Below is a small trained network, with its code and all its weights. Each question gives an input and a target symbol and asks what happens when units are switched off, that is, made to give their printed mean instead of their output.

import numpy as np


def w(rows, s, z=0):
    codes = np.array(rows[::2]) - 128.0
    scale = np.full(codes.shape[1], s)
    scale[-1] = z or s
    return codes * scale


def norm(h):
    return h / np.sqrt((h * h).mean(-1, keepdims=True) + 1e-5)


def f(y):
    return y / 2 * (1 + np.tanh(0.7978845608 * (y + 0.044715 * y**3)))


def softmax(a):
    e = np.exp(a - a.max(-1, keepdims=True))
    return e / e.sum(-1, keepdims=True)


def log_softmax(a):
    a = a - a.max(-1, keepdims=True)
    return a - np.log(np.exp(a).sum(-1, keepdims=True))


def net(x, mask):
    ids = ['αβεζθμπφψ'.index(c) for c in x.split()]
    T = len(ids)
    res = E[ids] + P[:T]
    u = 0
    for l in range(2):
        r = norm(res)
        for j in range(2):
            rows = slice(2 * j, 2 * j + 2)
            q, k, v = (r @ M[l][rows].T for M in (Q, K, V))
            z = softmax(np.where(np.tri(T) > 0, q @ k.T / 2**0.5, -1e9)) @ v
            o = O[l][rows]
            res = res + np.where(mask[u + j], z, o[:, -1]) @ o[:, :-1]
        u += 2
        y = f(norm(res) @ A[l][:, :-1].T + A[l][:, -1])
        res = res + np.where(mask[u : u + 8], y, B[l][:, -1]) @ B[l][:, :-1]
        u += 8
    return log_softmax(norm(res)[-1] @ U[:, :-1].T + U[:, -1])


Q, K, V, O, A, B = {}, {}, {}, {}, {}, {}
E = w([
[107,164,206,175,105,169,67,83],'α',
[76,81,108,114,136,226,125,166],'β',
[245,55,173,106,95,106,55,126],'ε',
[176,169,227,149,219,179,193,179],'ζ',
[213,8,132,99,48,238,174,189],'θ',
[121,75,17,102,39,117,165,73],'μ',
[188,72,135,255,124,148,100,175],'π',
[4,113,135,47,140,89,98,78],'φ',
[112,106,117,95,102,8,110,251],'ψ',
],0.021)
P = w([
[109,69,209,145,173,108,189,11],'0',
[116,135,119,141,164,121,190,70],'1',
[133,128,100,144,157,125,170,90],'2',
[142,124,101,135,151,124,153,109],'3',
[155,124,105,126,141,123,134,122],'4',
[157,117,99,119,138,128,123,143],'5',
[159,119,101,118,126,126,114,160],'6',
[163,116,110,112,118,133,94,169],'7',
[160,116,112,114,101,128,94,184],'8',
[166,112,116,116,90,125,87,196],'9',
[159,116,125,119,69,123,82,207],'10',
[163,116,137,117,60,117,81,210],'11',
],0.012)
Q[0] = w([
[129,150,108,125,82,94,86,90],'0.h1',
[2,193,132,84,118,170,188,135],'0.h1',
[129,182,128,135,159,133,170,113],'0.h2',
[159,123,176,139,91,129,143,142],'0.h2',
],0.0094)
K[0] = w([
[66,175,187,131,2,83,150,91],'0.h1',
[165,147,107,22,208,206,136,53],'0.h1',
[144,167,175,120,123,70,220,155],'0.h2',
[153,149,158,98,155,126,123,68],'0.h2',
],0.0065)
V[0] = w([
[135,163,164,181,141,211,106,21],'0.h1',
[238,140,164,97,18,176,187,89],'0.h1',
[118,237,161,85,85,116,81,96],'0.h2',
[3,93,150,191,60,43,125,94],'0.h2',
],0.0066)
O[0] = w([
[173,66,206,81,169,104,111,133,237],'0.h1',
[99,102,143,86,241,138,116,114,165],'0.h1',
[198,123,55,132,95,142,60,136,2],'0.h2',
[121,127,42,111,249,116,97,137,249],'0.h2',
],0.011,0.0021)
A[0] = w([
[53,133,85,103,47,120,122,155,61],'0.n1',
[72,109,83,114,127,181,89,126,174],'0.n2',
[113,120,205,198,97,169,130,157,136],'0.n3',
[171,140,121,150,97,210,115,156,151],'0.n4',
[184,117,78,158,89,152,141,83,88],'0.n5',
[132,150,136,121,180,75,163,169,23],'0.n6',
[91,248,136,239,112,190,170,15,1],'0.n7',
[88,192,114,115,142,81,88,96,150],'0.n8',
],0.013,0.0055)
B[0] = w([
[193,107,170,138,92,123,103,122,189],'0.n1',
[118,150,177,183,112,111,134,115,204],'0.n2',
[188,120,158,116,128,134,98,96,254],'0.n3',
[126,110,162,144,166,120,105,164,222],'0.n4',
[117,93,96,148,198,124,179,143,170],'0.n5',
[74,163,128,91,147,127,173,144,133],'0.n6',
[42,114,104,119,254,158,40,157,147],'0.n7',
[161,79,197,103,162,148,107,165,167],'0.n8',
],0.016,0.0075)
Q[1] = w([
[163,96,184,100,197,152,175,131],'1.h1',
[92,91,93,87,118,85,192,63],'1.h1',
[156,44,222,122,186,122,141,125],'1.h2',
[171,69,117,245,150,153,115,148],'1.h2',
],0.012)
K[1] = w([
[110,140,187,103,155,108,197,220],'1.h1',
[68,103,60,73,109,2,180,83],'1.h1',
[121,219,44,114,103,95,80,237],'1.h2',
[168,161,135,77,13,136,157,226],'1.h2',
],0.0088)
V[1] = w([
[212,201,121,59,89,128,136,210],'1.h1',
[116,111,212,144,77,114,116,177],'1.h1',
[137,120,80,123,104,168,176,205],'1.h2',
[113,109,171,59,138,2,168,160],'1.h2',
],0.01)
O[1] = w([
[93,182,202,109,222,74,168,103,74],'1.h1',
[61,184,59,134,103,154,158,144,195],'1.h1',
[165,10,165,99,70,148,174,157,113],'1.h2',
[170,136,49,23,103,130,180,178,254],'1.h2',
],0.012,0.011)
A[1] = w([
[114,104,101,130,106,97,190,132,217],'1.n1',
[141,129,171,140,103,117,101,105,153],'1.n2',
[188,129,150,119,154,98,127,150,58],'1.n3',
[172,147,148,129,129,159,97,162,5],'1.n4',
[3,120,84,50,153,126,165,154,188],'1.n5',
[132,104,80,122,99,114,105,109,199],'1.n6',
[125,137,126,153,101,171,122,157,31],'1.n7',
[92,123,108,114,160,105,187,77,144],'1.n8',
],0.02,0.0024)
B[1] = w([
[89,104,139,110,158,130,103,139,218],'1.n1',
[128,121,97,138,138,135,156,161,187],'1.n2',
[117,134,143,119,93,122,142,144,230],'1.n3',
[100,105,135,118,109,90,141,136,254],'1.n4',
[100,136,75,150,151,124,152,252,224],'1.n5',
[112,134,151,142,104,112,146,137,225],'1.n6',
[93,133,153,117,91,131,151,131,172],'1.n7',
[111,124,138,141,145,76,172,102,136],'1.n8',
],0.026,0.0074)
U = w([
[125,135,162,136,134,135,13,109,252],'α',
[51,181,124,148,53,222,138,89,156],'β',
[231,171,98,52,17,116,108,104,175],'ε',
[131,172,191,121,172,105,187,105,155],'ζ',
[180,69,137,33,120,255,129,161,79],'θ',
[10,60,138,115,146,45,158,77,38],'μ',
[199,108,160,241,109,138,140,163,73],'π',
[71,158,34,112,171,139,172,209,119],'φ',
[130,147,99,108,116,154,125,119,63],'ψ',
],0.0071,0.0043)

Each question gives the input, a string of symbols that net reads in full, and the target symbol t.
The units are the heads (2 rows each of Q, K, V and O) and the neurons (one row each of A and B). Each row of codes is followed by its name. A weight is (code - 128) times the scale printed after its matrix; where a second scale follows, it is the last column's (O, A, B and U).
mask holds one flag per unit, layer by layer, with each layer's heads first. A switched-off unit (its flag False) gives its mean, the last column of its rows in O or B, instead of its output. The means were averaged over made-up inputs and are rounded, as every weight is.
A unit's drop is (log p(t) with every unit on - log p(t) with that unit switched off) / (log p(t) with every unit on - log p(t) with every unit switched off).
The circuit of an input: a set's keep is (log p(t) with only the set's units on - log p(t) with every unit switched off) / (log p(t) with every unit on - log p(t) with every unit switched off). Starting from the 12 units with the biggest drops (on a tie, the unit counted first), units are removed one at a time, each time the one whose removal leaves the highest keep (on an exact tie, the one counted first), for as long as the keep stays at least 0.8.
circuit, biggest first: the units of the circuit, biggest drop first
most important unit: the unit with the biggest drop
top k neurons: the k neurons with the biggest drops, biggest first
top k neurons in layer l: the k neurons of layer l with the biggest drops, biggest first
heads that matter: for each layer, one digit per head in row order, 1 if its drop is at least 0.15 and else 0, layers parted by /
drop when u is switched off: that unit's drop, to one decimal
input ε θ θ ψ ζ β α α, target θ: heads that matter	10 / 01
input ε φ θ ε π φ α μ ψ π α α, target ε: circuit, biggest first	(1.h2; 1.n5)
input μ θ α π α π α, target π: top 3 neurons in layer 1	(1.n2; 1.n1; 1.n5)
input μ φ ζ, target ζ: top 2 neurons	(0.n3; 0.n8)
input π ε ψ ε π, target θ: circuit, biggest first	(0.n3; 1.h2; 1.n5)
input θ α φ α ζ, target ζ: heads that matter	01 / 11
input ε ε φ φ α ε φ ε ψ α α φ, target ε: heads that matter	10 / 00
input β ζ π φ π θ μ μ α ψ φ, target θ: most important unit	0.n1
input ε β μ, target μ: top 2 neurons	(1.n1; 0.n7)
input φ α α φ, target α: top 2 neurons	(0.n2; 1.n5)
input μ π ζ ζ β β, target β: circuit, biggest first	(1.n5; 1.n7; 0.n2)
input μ μ α ε, target ε: top 2 neurons	(1.n5; 1.n1)
input α μ π θ ψ μ, target θ: top 2 neurons	(0.n8; 0.n1)
input ψ μ α α, target θ: heads that matter	10 / 11
input φ π φ ψ ε θ ψ, target ε: top 2 neurons in layer 0	(0.n1; 0.n5)
input ψ α ε, target φ: top 3 neurons	(0.n5; 0.n8; 0.n1)
input μ α π ψ π, target θ: heads that matter	00 / 11
input ζ π ψ μ μ β π μ π π, target ε: most important unit	0.n3
input π π ψ π α φ ε, target φ: top 3 neurons	(0.n5; 0.n1; 0.n3)
input β π ψ ψ α ζ ψ, target ε: top 3 neurons	(0.n1; 1.n5; 0.n7)
input π μ ε, target ε: top 3 neurons in layer 1	(1.n5; 1.n1; 1.n7)
input α π π θ α, target π: top neuron in layer 1	(1.n2)
input ζ π π β μ α, target α: top 2 neurons	(1.n5; 0.n3)
input α α α ψ α, target ε: drop when 1.h2 is switched off	0.2
input α α θ μ ε π ψ μ, target θ: drop when 0.n1 is switched off	0.4
input ε β ε θ α, target α: drop when 1.h2 is switched off	0.9
input θ π ψ ε π φ π μ φ, target θ: drop when 0.n2 is switched off	0.1
input α θ θ π α α μ, target μ: top neuron in layer 0	(0.n3)
